Below is a small trained network, with its code and all its weights. Each question gives an input and a class and asks what happens when units are switched off, that is, made to give their printed mean instead of their output.

import numpy as np


def w(rows, s, z=0):
    codes = np.array(rows[::2]) - 128.0
    scale = np.full(codes.shape[1], s)
    scale[-1] = z or s
    return codes * scale


def f(y):
    return np.maximum(y, 0)


def log_softmax(a):
    a = a - a.max(-1, keepdims=True)
    return a - np.log(np.exp(a).sum(-1, keepdims=True))


def net(x, mask):
    res = np.array(x, float).reshape(1, 6) / 4 @ E
    y = f(res @ A[0][:, :-1].T + A[0][:, -1])
    res = res + np.where(mask, y, B[0][:, -1]) @ B[0][:, :-1]
    return log_softmax(res[-1] @ U[:, :-1].T + U[:, -1])


A, B = {}, {}
E = w([
[238,90,69,139,38,99,227,204,45],'x0',
[126,127,125,127,120,116,132,123,141],'x1',
[133,127,130,127,132,131,113,139,121],'x2',
[39,25,196,144,176,25,152,139,31],'x3',
[107,237,156,100,214,71,212,254,163],'x4',
[138,131,128,129,142,134,115,132,110],'x5',
],0.0097)
A[0] = w([
[56,146,154,86,163,155,79,117,170,65],'N1',
[168,74,174,166,77,172,117,47,113,120],'N2',
[200,197,70,130,137,184,124,135,221,85],'N3',
[76,162,127,159,154,124,94,98,169,38],'N4',
[196,215,96,76,66,229,99,143,200,75],'N5',
[127,210,144,132,164,89,155,174,138,91],'N6',
[114,255,164,121,206,70,197,232,174,130],'N7',
[240,97,51,160,45,107,203,211,88,33],'N8',
[103,158,135,122,146,161,161,167,127,70],'N9',
[164,105,139,137,154,127,141,129,140,53],'N10',
[113,47,108,113,102,154,36,92,133,96],'N11',
[161,39,67,196,84,160,56,9,116,122],'N12',
[113,118,102,90,152,83,108,111,84,37],'N13',
[208,122,62,132,75,104,163,162,76,3],'N14',
[127,61,118,147,62,164,96,40,113,123],'N15',
[41,21,204,153,182,50,156,131,62,76],'N16',
[132,170,126,88,123,98,108,140,118,80],'N17',
[71,186,161,130,200,146,34,59,196,78],'N18',
[83,56,186,132,136,76,131,147,110,43],'N19',
[103,46,157,133,132,82,120,103,92,65],'N20',
[93,208,164,156,143,155,77,66,151,92],'N21',
[111,142,192,158,166,112,79,85,189,29],'N22',
[46,132,131,130,182,167,97,104,188,73],'N23',
[189,219,65,142,89,213,104,78,172,99],'N24',
[139,130,137,132,114,104,132,123,143,76],'N25',
],0.0098,0.0058)
B[0] = w([
[187,86,165,72,103,116,167,70,112,177],'N1',
[141,179,100,98,118,146,84,178,200,190],'N2',
[62,64,92,223,180,79,117,143,91,208],'N3',
[158,122,160,151,106,156,134,106,118,160],'N4',
[78,65,93,211,198,56,148,162,93,225],'N5',
[119,149,93,90,120,207,95,144,166,185],'N6',
[125,254,45,17,79,206,15,193,221,251],'N7',
[219,94,255,118,92,164,189,2,112,245],'N8',
[124,157,134,125,103,124,83,157,161,151],'N9',
[129,118,149,108,138,116,105,136,142,128],'N10',
[164,186,77,93,103,157,117,126,157,183],'N11',
[122,215,97,55,92,175,60,199,200,230],'N12',
[122,137,131,156,153,127,120,117,121,141],'N13',
[162,139,191,111,95,152,185,70,82,196],'N14',
[135,198,59,84,102,176,86,157,174,202],'N15',
[42,46,107,202,200,40,143,167,76,229],'N16',
[117,129,132,140,102,125,103,130,166,139],'N17',
[193,109,191,126,74,152,198,77,79,211],'N18',
[52,114,127,176,145,90,113,111,88,176],'N19',
[96,70,93,154,170,99,119,159,127,175],'N20',
[150,104,188,127,96,109,175,76,108,178],'N21',
[168,119,169,130,139,147,157,113,121,168],'N22',
[186,121,196,118,100,144,162,96,92,181],'N23',
[12,43,91,165,203,39,144,174,71,217],'N24',
[158,113,116,136,156,149,121,130,141,128],'N25',
],0.0088,0.02)
U = w([
[136,234,21,63,80,152,63,159,187,250],'0',
[37,65,68,226,187,38,140,138,83,93],'1',
[254,116,244,121,62,130,202,26,92,40],'2',
],0.0085,0.0026)

Each question gives the input, the list of numbers given to net, and the class t.
The units are the neurons (one row each of A and B). Each row of codes is followed by its name. A weight is (code - 128) times the scale printed after its matrix; where a second scale follows, it is the last column's (A, B and U).
mask holds one flag per neuron, in row order. A switched-off neuron (its flag False) gives its mean, the last column of its row in B, instead of its output. The means were averaged over made-up inputs and are rounded, as every weight is.
A unit's drop is (log p(t) with every unit on - log p(t) with that unit switched off) / (log p(t) with every unit on - log p(t) with every unit switched off).
The circuit of an input: a set's keep is (log p(t) with only the set's units on - log p(t) with every unit switched off) / (log p(t) with every unit on - log p(t) with every unit switched off). Starting from the 12 units with the biggest drops (on a tie, the unit counted first), units are removed one at a time, each time the one whose removal leaves the highest keep (on an exact tie, the one counted first), for as long as the keep stays at least 0.8.
circuit, biggest first: the units of the circuit, biggest drop first
top k neurons: the k neurons with the biggest drops, biggest first
drop of u: that unit's drop, to one decimal
input [7,4,7,-5,0,1], class 2: circuit, biggest first -> (N8)
input [-5,-6,7,-8,-6,0], class 1: top 2 neurons -> (N24, N5)
input [5,6,8,8,8,-3], class 0: top 3 neurons -> (N7, N24, N5)
input [1,1,-1,-8,6,6], class 1: top 3 neurons -> (N5, N3, N24)
input [0,8,7,7,7,-7], class 0: top 2 neurons -> (N7, N24)
input [-3,6,-1,5,5,2], class 0: top 2 neurons -> (N7, N24)
input [-7,-1,1,-7,-4,-5], class 1: top 4 neurons -> (N24, N5, N8, N3)
input [7,-6,8,5,7,-6], class 0: top 2 neurons -> (N7, N18)
input [3,-7,-1,0,-2,3], class 2: top 2 neurons -> (N7, N6)
input [-7,4,0,-7,5,6], class 1: drop of N24 -> 1.0
input [-6,1,4,5,-1,-8], class 2: drop of N18 -> 0.7
input [1,6,-7,-3,-2,-5], class 1: drop of N19 -> 0.0
input [3,-1,1,-3,0,-4], class 1: drop of N23 -> 0.1
input [-8,8,6,-2,6,5], class 2: circuit, biggest first -> (N18)
